Each row has a hidden stage along a path, written after it and counted from one end. A new block has a new path.
[ 56 -47  18  48  19 -47 -12 -52 -19 -13 -22  21  48 -20   2   4 -43 -16
  28 -61 106 109 -60 -21  27  -9  12 -38 -51 -80   3 -31 -74  27  24 -36
 -46 -97 -16  77 -55   1 -87 -28  43   7  32 -35] : 10
[  65  -44   11   14   15    0    6  -42    7  -41  -25  -41    4  -77
    8  -57   27  -21   52  -77  100   32  -25  -62  -17   11   32  -17
  -24  -65   40  -13  -31  -24  -26  -23  -10 -155  -28   42  -35   60
  -41   22  -11   39    8  -24] : 11
[  22   -2  -87   18  -75   62 -150  136 -106   36 -179   49   86  -53
 -267   91  -57 -153 -127   63  153  -72 -200 -211   67  201   41 -158
  144  -43   82 -239  115  -99  -57 -153  -20  -89  -51  145  182  100
   29   52   26 -107 -125   42] : 25
[  49  -78  -19  -40  113   -8 -122  -64    3   41  -42  -50   45    7
   30  -14  -61  -38   37  -67  172  100  -67 -110   20  102   79  -66
  -35 -123   39  -57 -116   68  102  -35   13 -164   -4  155  -45  -24
 -169  -12  114  -31   93 -108] : 2
[  97  125   11  -75 -116  -80   35   25  -44  -89 -170  -77  108 -110
 -112    5  -43 -144  -17  -47   56  100   -8  -97  184  236   76  -87
  -94 -125  -39  -82 -100  -33   43  -18  139  -36  -84  -50   36    4
 -166   60  -39  -59  -52  -94] : 9
[ 132   97  -55 -153 -341  -24  -84  -22 -176   47 -216 -194 -151  -18
   -6  -29    9  -65  -83  113  138   36  -94 -261  177  173   75 -113
  -48  -95  139   79   84 -297 -247  -37  461 -335 -284 -249  167   68
 -195  260 -119   -5 -274 -225] : 6
[  73  -91  -30  -70 -214  -75  -82 -144  -88   86 -249  -45 -143   83
   67   66  -69  -41  -25  -26   72  172  -77  -52  189   -6   28   52
 -149 -119  -23  104  -63 -101   52   45  172 -226 -225  -62 -103   54
 -122   75   75  -23 -142  -29] : 38
[ -17    4    3  -39   -4  -74   -4   64   12    3   -9   50   25   99
 -110   58  -79   13   -3  -59   76   95  -78   49   96  -81  -10  -54
  -21  -92  -13   45   62   38  -71  -71  -38   92   71   24  -61  -97
  -12  -32   91   53   12   84] : 35
[  51 -323   51  126  131  279   -7 -219  -24  -25  -62  -36 -104  139
   71  -62  228   54   -1  -13  194 -129  -56 -154    4    7   10   61
   14   41  184   14 -145  138   34   91   99 -312   18  -69  128 -100
  -46 -105 -164  104 -143    4] : 30
[  82 -298   17  160   53  188  -64 -329  -26  110  -76  -14 -200  220
  426   -4   99  262   16    5   -8  135   98   73   -3 -300   12  133
 -122  -91  188  153  123  -37 -222  225  220 -417 -201  -71   10   60
  -10   37  -18  -13 -224   27] : 38
[  70 -119  203  -94 -209  -49  237   51  -38 -187  -12   80  322  134
   15   45   33 -140 -106  -94  -34   49  168  181    3  191  128  -57
 -258 -310 -351  -45 -434 -193  146  -36  212  -80 -206 -232 -156  105
 -317  183 -217   48 -278 -216] : 12
[-212  -71   96 -116   27   -5  110  174    5 -293   99   41  220   44
 -179  -22  142 -115  -27  -55  149  -63  -81   64  -78  257    9    6
   23    0 -277  120 -271  -46  186 -241 -159   28  175  159 -162  165
  -59    2    3  155  125    8] : 7
[  64   25  -44  -83    2 -104 -243  268  -22   69   86  -20  130   45
   96  -54 -160   54   34  -20   95  195  -12   57  -75  -91   30 -180
  -76 -183    2   82  227 -205 -288 -145  -47   12   -7  228 -145  146
   25  175  173   45  129 -102] : 0
[  62 -136   28  160  275  262  145 -332   -7   65  273 -224   22  275
  365 -219  111  244  119 -137   61  -88  111    2   58 -213  -13   36
  -13  -25  338  254  100  215 -394   54  318 -265   73 -277  145 -358
 -110 -106 -232   55  -89   31] : 20
[ -24 -129   25  239  -89    1  141 -258  -98 -136 -102  107  -16 -121
  -44   87   80  -82  -29   38  100    9 -178  -79   10  124  -27   84
    3   81  -57  -87 -149   29  180  -45 -140 -305 -146   97   -3  214
   -8  -89  -58  -11 -115  106] : 16
[   5   48   21  -33   49  -11  -43  102   -8  -88   34  -40   61   21
   14  -14   10   44   -6   21   79  124   14  -21    5   55   26  -97
  -32  -94   45   40   41  -43 -160  -60   87  -33   40   51   41   28
  -69   67   46   30   24  -88] : 0
[ 231   85  -56   99   96    4 -231  138   48  202  -57    9   55   82
  244   14 -217  248   27  -39 -136  331  204  161  100 -394   21 -165
 -125 -269  255  -63  528  -82 -574  160  118  105  -49   53   76  -74
  133  117  140 -139  -61   36] : 34
[  90   90  -17  -34    3 -165  -56   79   98   29  -96   40  148  -39
 -193   42 -196  -89   31  -97  118  162  -78  -11  226   82   59 -173
 -121 -161  -70 -123    7  116   63  -43 -129  171  115   92 -106 -209
  -23  -62   91   67  102   26] : 30
[ -83   37  -39 -323 -139  -42  -60  202   42  -37 -111  -89  149   57
 -278  -24  -37 -202  -63  -71  191 -113 -115 -102  149  348  144 -145
    3 -157 -182   29  -45 -159   72 -208   77   -6   60   21 -107    3
  -80  155    1  118  -14  -27] : 33
[  19  -19  -32  -53  -17   33   25  125 -169  -37  -13  -32  102  109
 -193  -31   -8 -131   24 -111  125 -117 -176  -48  103   35  -43  -27
   54   40   51   91   87  121  -39 -124  -42  157   32   20   16  -58
  -38 -115  -47  -12   32  172] : 37
[   1  -10   29  -27   76  -13   93 -108  121   71   85   23   29  174
  101   48  -81  160   -2  -84  -28   96  107  143   44 -181   95  -63
  -54 -245   39   14  142    2 -232   38  170  -74  -10 -128  -27 -160
  -84   61   28   17 -138   39] : 35
[  33  130   51   79  120  -73  231  202   50 -158  269   49  330  -55
 -155  -89  -62  -42  107 -190   -2  -61   19  157  -45  -65  -21 -129
    1  -62  -42  -21  159  122 -205 -164 -232  306  181   36  -78  -77
   88  -92 -105  101  118  195] : 19
[ -96   22   98  105  123   84  215  -17   62 -254   51   31  111   -7
 -152   18  157    4  -34  -18   47  -16   18   -5   61  135  -27   -4
   40   24    0  -34 -159  145    1  -55   -3   28  197  -68  137 -113
  -11 -114 -106   78  -45   74] : 19
[  13 -116   63  -47  224   48   64   38   72  -20  239   -1  133  107
  -25 -107   27   35   93 -175  167  -91  -14   34 -141 -101   48  -83
   36 -112   42   20  -68  127  -48  -93  -69    8  167   25  -78 -166
 -124  -70  -36  136  110  -26] : 8
[ 162  -73   18  122  135  -72  -16  -94   66   96   77   41   -7  -58
  131  -26 -118   90  123 -162   34  168   38   55 -102 -297   10  -29
  -60 -160  115  -86   45   62 -105   40 -111  -94  -37   87 -110  -31
  -31  -36  103  -11   61   -2] : 11
[  39   29   48 -112   -8 -204  -76  233   67  -59  107  -18  -29  -52
    1  -45  -80   26   94  -99   81  237   18   58 -134 -161  -31  -53
  -96 -146  -59  132  -53 -138 -106 -136 -107   57   60  117 -242  113
    1  111  205  159  172 -106] : 0
[ -10  -22  117 -135   27 -182   22  233   30 -142   61   97  113   21
 -255   64  -51 -128    0 -100  168  144  -77   10  -59   63   -7  -93
  -65 -140 -176  -39 -389   59  235 -170 -138  191  147   76 -162  -75
 -199  -44  140  132  143 -147] : 1
[ -62  122   98 -161  126 -102  184  345   81 -104  266   81  234  223
 -250   14  -83   30   25 -196   -2   12   55  241    7 -197  -25 -133
   12 -173  -66   95   63  131 -208 -161  -46  506  291 -118  -73 -307
  -62  -73   30  127   83  120] : 37
[  85   34  -18  112  -92  -67   36 -184   13  113  -25   -3  -55   61
  209   71 -139  163  -17    4  -81  214   73   87  101 -209   39  -39
 -101 -200   97   18  244 -131 -340   49  202 -226 -202 -116    4   13
   -1  132   39  -65 -224   34] : 30
[ -11 -250  131  -56  -34  104  104 -176    7 -149 -146   85   29   46
 -129   92  190 -134 -122   34  217  -89  -64 -154  -30  343  161  -28
  -46 -128 -138 -201 -509   12  393   29  151 -343 -101  -86   55   18
 -339   20 -148   76 -226 -223] : 5
[  95 -173   11  -16  -49  141  -40    0  -59    5  -77  -97 -144   24
  -41  -78  131  -41    3  -52  151 -122  -62 -191  -48  -31   -4   21
   50  -16  167   31  -50  -90  -98  -35  130 -241  -73 -108   74   47
   -1   63  -98   85 -158  -20] : 28
[ -30  -94   33   33    5  -77  -23   -8  -29  -97   37   11    1   -4
  -29  -52   32  -17   72  -48  201  100 -159  -18   12   -4  -69   18
  -59   51  -68  159 -149   46   95 -117 -188  -58  104  147 -174   22
  -13  -89   61  174  174   -4] : 9
[  99 -112  -31   20  -63   -5  -45  -76  -86   85  -81  -21   37   73
   10   -4  -84  -66   19  -85  111   17 -108  -48   96  -10   28  -29
  -62  -89   25    8   26    9   -6  -37   14 -125 -120   28  -74    0
  -59   -8   -5  -17  -61   51] : 32
[ -78 -138   52 -111   18  110    3   38  117 -127  -97    5  -53   60
  -63   -4  178   24  -37  -17   97  -42   33   -9  -16   83   78   20
  -11  -81  -55   41  -56  -87   13   22   54 -135   69   -2  -27   76
   31   81  -23  158  -92   20] : 36
[  99 -238  107  176  202  199   62  -86   14  -67  137  -89  -54   78
  319 -153  174  173  111 -165  -46   55  208   79 -186 -327  -89  161
  -48  -45  192  153  -91    6 -229   71   71 -209    2  -76  -14   67
   52   -8  -61   35  -53   15] : 18
[   1  -57   15   68  -24  -14   45    0  -67   -9   28   58  117  108
  -72   51  -63  -30  -33  -42   80   21 -103   24   67  -12  -14  -57
   -6  -67  -18   -2    4   28  -57 -117  -31  -11   -9   14  -21  -38
  -33  -38   -8    7  -66   80] : 29
[  14 -111   37    2   32   38   22   38  -63  -90   29   31   60   -4
 -126  -31   77  -79   14  -49  192  -80 -136  -85  -73   69    9  -45
   43    1    5  -28 -113   38   69 -101  -86  -75   32   77   -7   37
  -89  -51  -50   79   26  -18] : 8
[  61 -110  -77   48  -88   38 -168 -214   21   84 -254  -41  -70 -101
   36   18  -16  -52  -43   54  184   67 -118 -219  126  208  111  -57
  -48  -85   38 -130  -36 -118   76   18   64 -445 -141  109   20   99
  -29   93   20    2 -113  -87] : 18
[  10  -76  -43  -43  -39    3  -89  -63   -9   74 -136   17  -61   93
  -18   63  -45   16  -29  -14  100   73  -87  -35  109  -19   51  -28
  -27 -102   36    6   81  -21  -34   14   63 -127  -59   37  -16  -17
  -42   22   79   -3  -79   43] : 37
[  80  -10  -16   19   -4  -87    4  -21   17   34  -18  -32   15  -18
  -25  -22 -108  -33   78 -136   65   90  -53   -4   77  -82   -4  -19
  -61  -92   21   27   39   40  -43  -56  -73  -12   -7   42 -125  -38
   19  -28   66   34   43   88] : 30
[ -36 -199   -6 -286  126  189    1  -39    2  123   88 -194 -211  270
 -100 -110  125   -3   32 -193  235 -280  -82 -203  -80 -110   54   44
  193  -86  239  163 -123   54  -68 -101  304 -195   77 -248   73 -263
 -225    8  -26   94  -95  -31] : 37
[ -70  -57  118 -114  243  101  136  219   45 -132  236  -31  374  276
 -203  -85   31  -81    1 -217  131 -127   34   73   58  110    6 -114
   15 -123  -71   55 -286  233   35 -201   15  298  350  -98   -6 -384
 -178 -140 -102  114   94   -3] : 25
[ -12 -156  103  -56   15  102  125   73  -20  -28  143   69   37  293
   -5   23   83  100  -56  -64   34  -79   52  127  -92 -203   17  -34
    7 -151   30   92    8  -47 -222  -37  177   -1   -2 -215   26  -97
 -107   51 -109  101 -218   13] : 36
[ 101  117  -53   33 -112  -61   53  -53 -108   -7 -123  -74  126 -104
 -137    3 -108 -173   -5  -61   80   10 -118 -147  206  205   37  -92
  -20  -58   37 -103   12   31   -9  -90   68  -66 -107  -31   74  -34
 -101  -13  -67 -100  -70   34] : 18
[  31  105   13   98   33 -184   31  121  -12 -180   72  -20   -4 -204
  -22  -88  -21    3  177 -100   52  211  -75   57  -22 -130 -138   45
  -67   91   -8  173   89   61  -78  -97 -320  147  116  231 -197  154
  163 -100  136  116  300  136] : 5
[ 63  21  24  -8  66  12  18  20  35 -71  -6 -70  16 -72  -8 -70  38   6
  57 -87  67  54  32 -48   5  -6  21 -29 -13 -72  82  -3  -7   9 -93  -9
  36 -62  42   2  18  -9 -40  13  -6  31  31 -28] : 10
[ -40   27   57  -91  190   65   -1  177  110 -124   85  -36  146   33
  -97  -73   71   31   18  -89   98   13   67   10  -15   53   40  -99
   35 -103   25   -3  -44   45  -99  -72    8   93  247   41   41 -121
  -43    0   10   89  103  -50] : 10
[  57 -128   54   25   40  -47   32  -35    0   23  -19  101   16  145
   22   76  -66   35   24 -125   19  143    3  128   31 -199   -9   25
 -104 -141  -25   18  -66  101   32   46  -39   52  -25   -1 -119  -80
  -86  -78   81    3  -30   68] : 38
[  87   37  -18  -87   94  -51  -46  105  -18    5   83  -98  100  -33
   -4  -85  -85  -55   91 -136   99   41  -14  -56  -58   14   55  -94
   -7 -134   68    1   44   17  -92 -102    6   -5   -3  101  -63   25
 -108   38   73  -22  117  -47] : 0
[  92  110  -10  -45 -191 -167  -36  115  -45    4 -131   33   52   49
 -145   64 -141  -43  -24    6   81  183 -102   18  266    9   -3 -145
 -152 -105  -47   43  115  -18 -110  -29   28  159   -9  -54  -49 -133
  -22   12   16   86  -38   17] : 35
[  53  -33    5   76 -133  -63  -51  -58 -125  -87 -137   10  -26  -66
   20   37   14  -44  -18   81  126  161 -127  -90   75  120  -11  -21
  -98    5  -20   28  -56  -64   33  -24    2 -189 -135   98  -18  171
  -66   23   18   16  -28  -68] : 3
[ -4 -42  13 -63 -43 -50  -2  75 -14 -15 -35  48  26 120 -69  44 -40  -1
  -5 -68  62  77 -52  72  72 -75   0 -25 -59 -96 -46  79  41  -2 -50 -38
 -12  70  13   9 -91 -30 -26  -5  56  58 -21  76] : 38
[ 103  201  -35    2  -75 -160   14 -136  101   -7 -110  -32   59 -136
   13   19 -124   32   24   52   83  211  -12  -49  241  171  151 -199
 -171 -169   -2  -99  172   -1 -112   77  112 -117  -54  -11   12 -107
  -99   69  -21   57  -25  -92] : 5
[  29 -163   70  126   84  102    7  -71  -94  -16  129   33   93  215
  209  -28   51  150   -8   -1   71   84   17   96  -37 -152  -30  -23
  -63  -65   73  120   -5   13 -197   -8   91 -137  -15  -19   21  -36
 -107  -18  -63   27  -63  -61] : 8
[  85 -215   44   77   52   33  -27  -30  -50   44   65  -12    5  138
   88  -60  -15   18   67 -142  107   48  -43   21  -35 -198  -65   39
  -64  -59   54  113 -113   47  -35  -60  -56  -84    0   11 -132  -44
  -16  -59   16   77    8   29] : 28
[ -25 -129   72  253  145  172   71 -147  -50 -126   62   59   44   90
  206    9  151  188  -23   52   -9   93   61   88  -40 -111  -53   54
   -5   20  115   46   43   47 -197   59   42 -188    8   34  131   70
   18  -59  -67  -32  -93   47] : 11
[  90  -72   37   79 -203 -207   14  -32 -111   18  -34   64   64   -7
   69   55 -167  -77   16  -93   24  241  -69   87   23 -111  -58   23
 -170 -132 -155   60 -175 -142   52 -122  -87 -114 -198   50 -254  168
  -75   54   97  -11  -32  -35] : 16
[   0    8  -22  -36  -11  -24  -50   64   13   -2  -75   30  -36   64
  -62   41  -26   47    0  -23   58   98  -48   29   95  -86    1  -39
  -25  -67   44   53  167    3 -135    5    0   50   40   37   -9  -34
   42   -4   77   45  -13   98] : 38
[ 28 -71   1 111  23  13 -15 -31 -34  10   0  51  91  89 -25  29 -52  14
 -12 -19 103  60 -93   4  92 -26 -14 -70 -33 -50  31 -11  44  61 -76 -60
 -52 -33  30  53  -3 -77  11 -62  -3  34 -32  70] : 28
